Below is a small trained network, with its code and all its weights. Each question gives an input and a target symbol and asks what happens when units are switched off, that is, made to give their printed mean instead of their output.

import numpy as np


def w(rows, s, z=0):
    codes = np.array(rows[::2]) - 128.0
    scale = np.full(codes.shape[1], s)
    scale[-1] = z or s
    return codes * scale


def norm(h):
    return h / np.sqrt((h * h).mean(-1, keepdims=True) + 1e-5)


def softmax(a):
    e = np.exp(a - a.max(-1, keepdims=True))
    return e / e.sum(-1, keepdims=True)


def log_softmax(a):
    a = a - a.max(-1, keepdims=True)
    return a - np.log(np.exp(a).sum(-1, keepdims=True))


def net(x, mask):
    ids = ['ΓΘΣΩαβδεηλμξπτφψ'.index(c) for c in x.split()]
    T = len(ids)
    res = E[ids] + P[:T]
    u = 0
    for l in range(3):
        r = norm(res)
        for j in range(2):
            rows = slice(3 * j, 3 * j + 3)
            q, k, v = (r @ M[l][rows].T for M in (Q, K, V))
            z = softmax(np.where(np.tri(T) > 0, q @ k.T / 3**0.5, -1e9)) @ v
            o = O[l][rows]
            res = res + np.where(mask[u + j], z, o[:, -1]) @ o[:, :-1]
        u += 2
    return log_softmax(norm(res)[-1] @ U[:, :-1].T + U[:, -1])


Q, K, V, O = {}, {}, {}, {}
E = w([
[227,90,22,36,86,118,132,169],'Γ',
[141,149,230,190,137,81,181,185],'Θ',
[52,111,140,233,147,175,140,175],'Σ',
[129,71,172,224,7,162,114,209],'Ω',
[122,162,112,103,111,88,188,198],'α',
[142,114,105,127,148,13,141,94],'β',
[147,104,93,168,125,81,153,165],'δ',
[75,42,117,121,177,82,164,78],'ε',
[117,108,62,199,94,140,203,139],'η',
[158,156,119,211,82,174,75,183],'λ',
[109,30,65,123,126,67,139,137],'μ',
[164,122,69,140,140,174,65,179],'ξ',
[191,53,177,94,149,99,75,192],'π',
[137,136,156,204,220,142,71,119],'τ',
[127,95,23,157,153,128,143,51],'φ',
[144,187,143,100,141,78,142,92],'ψ',
],0.017)
P = w([
[123,98,72,149,88,144,180,205],'0',
[130,191,149,157,108,11,88,108],'1',
[159,123,136,165,110,78,112,109],'2',
[194,98,128,184,136,141,132,118],'3',
[173,120,133,163,133,120,125,116],'4',
[164,122,131,165,138,118,129,120],'5',
[155,147,135,169,169,150,134,142],'6',
[171,147,128,168,179,185,141,162],'7',
],0.011)
Q[0] = w([
[221,187,73,152,100,134,162,178],'L0H1',
[162,79,90,199,132,162,130,243],'L0H1',
[127,91,102,42,88,161,141,80],'L0H1',
[117,253,218,101,180,109,149,188],'L0H2',
[124,245,75,137,59,114,93,114],'L0H2',
[96,165,72,117,188,160,71,83],'L0H2',
],0.0066)
K[0] = w([
[212,204,122,183,143,185,179,135],'L0H1',
[27,110,66,172,124,210,158,234],'L0H1',
[59,69,49,105,11,69,119,77],'L0H1',
[69,194,186,96,175,92,112,142],'L0H2',
[151,246,118,119,32,123,181,98],'L0H2',
[145,123,103,154,121,173,3,101],'L0H2',
],0.0069)
V[0] = w([
[106,48,123,56,125,179,119,191],'L0H1',
[149,116,116,146,140,1,168,112],'L0H1',
[194,73,121,175,194,120,108,184],'L0H1',
[160,65,112,139,116,180,99,148],'L0H2',
[102,130,119,229,151,147,100,93],'L0H2',
[138,173,65,156,49,93,102,128],'L0H2',
],0.0064)
O[0] = w([
[61,224,114,167,72,77,107,179,64],'L0H1',
[134,108,121,155,207,172,113,255,211],'L0H1',
[193,98,126,110,193,85,56,139,254],'L0H1',
[27,214,147,123,194,149,107,177,140],'L0H2',
[77,149,171,161,204,100,83,106,160],'L0H2',
[197,77,107,183,184,181,93,73,195],'L0H2',
],0.0091,0.0053)
Q[1] = w([
[229,117,140,242,173,120,96,156],'L1H1',
[163,80,120,61,243,119,19,230],'L1H1',
[159,142,134,182,253,197,202,200],'L1H1',
[134,92,78,186,147,172,108,146],'L1H2',
[103,3,82,118,112,179,123,250],'L1H2',
[104,138,148,23,150,68,134,102],'L1H2',
],0.0064)
K[1] = w([
[35,156,83,115,191,147,122,210],'L1H1',
[123,170,143,72,139,134,38,222],'L1H1',
[19,158,65,173,78,164,167,180],'L1H1',
[103,171,65,120,119,161,119,105],'L1H2',
[46,70,2,165,73,88,207,176],'L1H2',
[138,51,179,135,136,118,164,43],'L1H2',
],0.0073)
V[1] = w([
[202,182,85,155,136,148,188,199],'L1H1',
[31,186,92,186,80,78,188,116],'L1H1',
[168,99,188,15,31,152,2,153],'L1H1',
[172,171,237,149,98,254,136,150],'L1H2',
[126,152,125,79,139,10,81,209],'L1H2',
[85,193,51,164,51,241,163,124],'L1H2',
],0.006)
O[1] = w([
[142,164,124,158,82,29,143,122,254],'L1H1',
[99,83,201,122,125,166,130,96,80],'L1H1',
[108,217,187,66,67,190,128,172,17],'L1H1',
[253,120,190,172,152,164,204,112,49],'L1H2',
[105,110,193,140,123,44,88,187,188],'L1H2',
[86,220,122,161,127,69,211,61,51],'L1H2',
],0.0066,0.005)
Q[2] = w([
[177,174,153,192,254,96,146,217],'L2H1',
[156,136,235,90,110,130,106,20],'L2H1',
[2,106,61,136,106,129,202,91],'L2H1',
[20,201,193,118,147,203,154,51],'L2H2',
[171,4,51,173,205,58,3,149],'L2H2',
[51,73,138,145,143,128,50,127],'L2H2',
],0.0084)
K[2] = w([
[81,183,135,168,109,203,192,64],'L2H1',
[244,130,203,58,109,80,96,139],'L2H1',
[127,2,90,149,143,65,90,165],'L2H1',
[144,61,118,122,201,107,50,59],'L2H2',
[27,164,97,137,113,137,226,227],'L2H2',
[160,163,121,140,79,185,149,155],'L2H2',
],0.0082)
V[2] = w([
[133,255,165,206,167,118,140,158],'L2H1',
[177,105,248,121,126,194,143,118],'L2H1',
[237,165,110,90,69,186,125,132],'L2H1',
[79,132,62,173,73,147,72,127],'L2H2',
[147,179,129,83,177,155,89,97],'L2H2',
[132,94,179,164,184,156,128,118],'L2H2',
],0.0095)
O[2] = w([
[198,121,131,157,29,135,92,125,163],'L2H1',
[51,58,95,122,78,90,93,176,2],'L2H1',
[141,81,92,173,163,201,146,196,42],'L2H1',
[8,162,5,177,136,178,86,201,201],'L2H2',
[200,125,122,142,221,152,1,67,13],'L2H2',
[103,96,166,218,95,55,75,61,107],'L2H2',
],0.009,0.0075)
U = w([
[140,178,78,46,101,172,139,146,120],'Γ',
[157,110,252,136,108,97,167,150,76],'Θ',
[70,134,192,138,84,120,118,49,147],'Σ',
[72,92,146,148,34,172,141,154,115],'Ω',
[151,163,147,102,98,110,201,146,112],'α',
[145,120,116,137,148,98,125,155,150],'β',
[140,145,109,154,132,80,129,162,254],'δ',
[40,118,161,90,171,102,142,144,113],'ε',
[139,182,119,167,131,102,196,69,90],'η',
[171,134,113,180,65,181,71,96,90],'λ',
[61,139,84,109,144,99,125,181,70],'μ',
[131,206,106,118,128,168,68,143,92],'ξ',
[116,147,203,53,108,152,73,207,120],'π',
[118,103,192,119,180,162,33,112,94],'τ',
[118,173,102,100,186,162,131,31,114],'φ',
[170,61,141,96,151,199,175,113,139],'ψ',
],0.012,0.009)

Each question gives the input, a string of symbols that net reads in full, and the target symbol t.
The units are the heads (3 rows each of Q, K, V and O). Each row of codes is followed by its name. A weight is (code - 128) times the scale printed after its matrix; where a second scale follows, it is the last column's (O and U).
mask holds one flag per head, layer by layer. A switched-off head (its flag False) gives its mean, the last column of its rows in O, instead of its output. The means were averaged over made-up inputs and are rounded, as every weight is.
A unit's drop is (log p(t) with every unit on - log p(t) with that unit switched off) / (log p(t) with every unit on - log p(t) with every unit switched off).
The circuit of an input: a set's keep is (log p(t) with only the set's units on - log p(t) with every unit switched off) / (log p(t) with every unit on - log p(t) with every unit switched off). Starting from all 6 units, units are removed one at a time, each time the one whose removal leaves the highest keep (on an exact tie, the one counted first), for as long as the keep stays at least 0.8.
circuit, biggest first: the units of the circuit, biggest drop first
most important unit: the unit with the biggest drop
heads that matter: for each layer, one digit per head in row order, 1 if its drop is at least 0.15 and else 0, layers parted by /
input η λ λ φ δ, target η: most important unit => L1H2
input τ π ε φ, target τ: heads that matter => 01 / 01 / 01
input μ π β ψ ψ π Ω μ, target μ: heads that matter => 00 / 00 / 01
input λ λ Γ, target λ: circuit, biggest first => L0H2, L2H1, L1H2, L2H2
input α η λ α, target α: circuit, biggest first => L2H2, L1H2, L0H2
input λ μ λ λ ψ ε τ, target λ: circuit, biggest first => L2H1, L1H2, L0H1
input φ ψ Θ Θ Γ φ, target φ: circuit, biggest first => L2H1, L1H2
input ψ Ω λ τ λ λ τ φ, target ψ: circuit, biggest first => L1H2, L0H1, L2H1
input η β Θ ψ Θ λ, target η: heads that matter => 00 / 11 / 00
input π δ Σ δ α Θ τ ξ, target π: heads that matter => 11 / 11 / 00
input Θ ψ Γ φ α λ μ Ω, target Θ: heads that matter => 01 / 00 / 01
input η β α, target η: circuit, biggest first => L1H2, L2H1, L0H1
input π Ω δ Σ δ Θ ψ ε, target π: circuit, biggest first => L1H1, L0H2, L0H1, L2H1
input η Γ δ, target η: circuit, biggest first => L2H1, L1H2, L0H1
input Θ λ ψ, target Θ: most important unit => L2H2
input ψ δ ψ ψ, target ψ: heads that matter => 01 / 00 / 00
input Γ ψ η τ τ Σ μ, target Γ: circuit, biggest first => L2H2, L0H1, L1H1
input Θ Θ λ Ω π δ Σ, target Θ: heads that matter => 00 / 01 / 01
input η λ Ω φ, target η: circuit, biggest first => L1H2, L0H1
input φ Γ φ ψ, target φ: heads that matter => 00 / 01 / 10
input Ω ε ψ π Σ, target Ω: circuit, biggest first => L2H1, L1H2, L2H2
input ψ ε λ, target ψ: most important unit => L0H2
input λ α ψ η α λ, target λ: circuit, biggest first => L0H2, L0H1
input Γ ψ β φ ψ λ Ω ξ, target Γ: circuit, biggest first => L2H2, L0H1
input φ α α ψ ξ φ, target φ: heads that matter => 01 / 01 / 10
input τ ψ π τ, target τ: heads that matter => 11 / 01 / 01
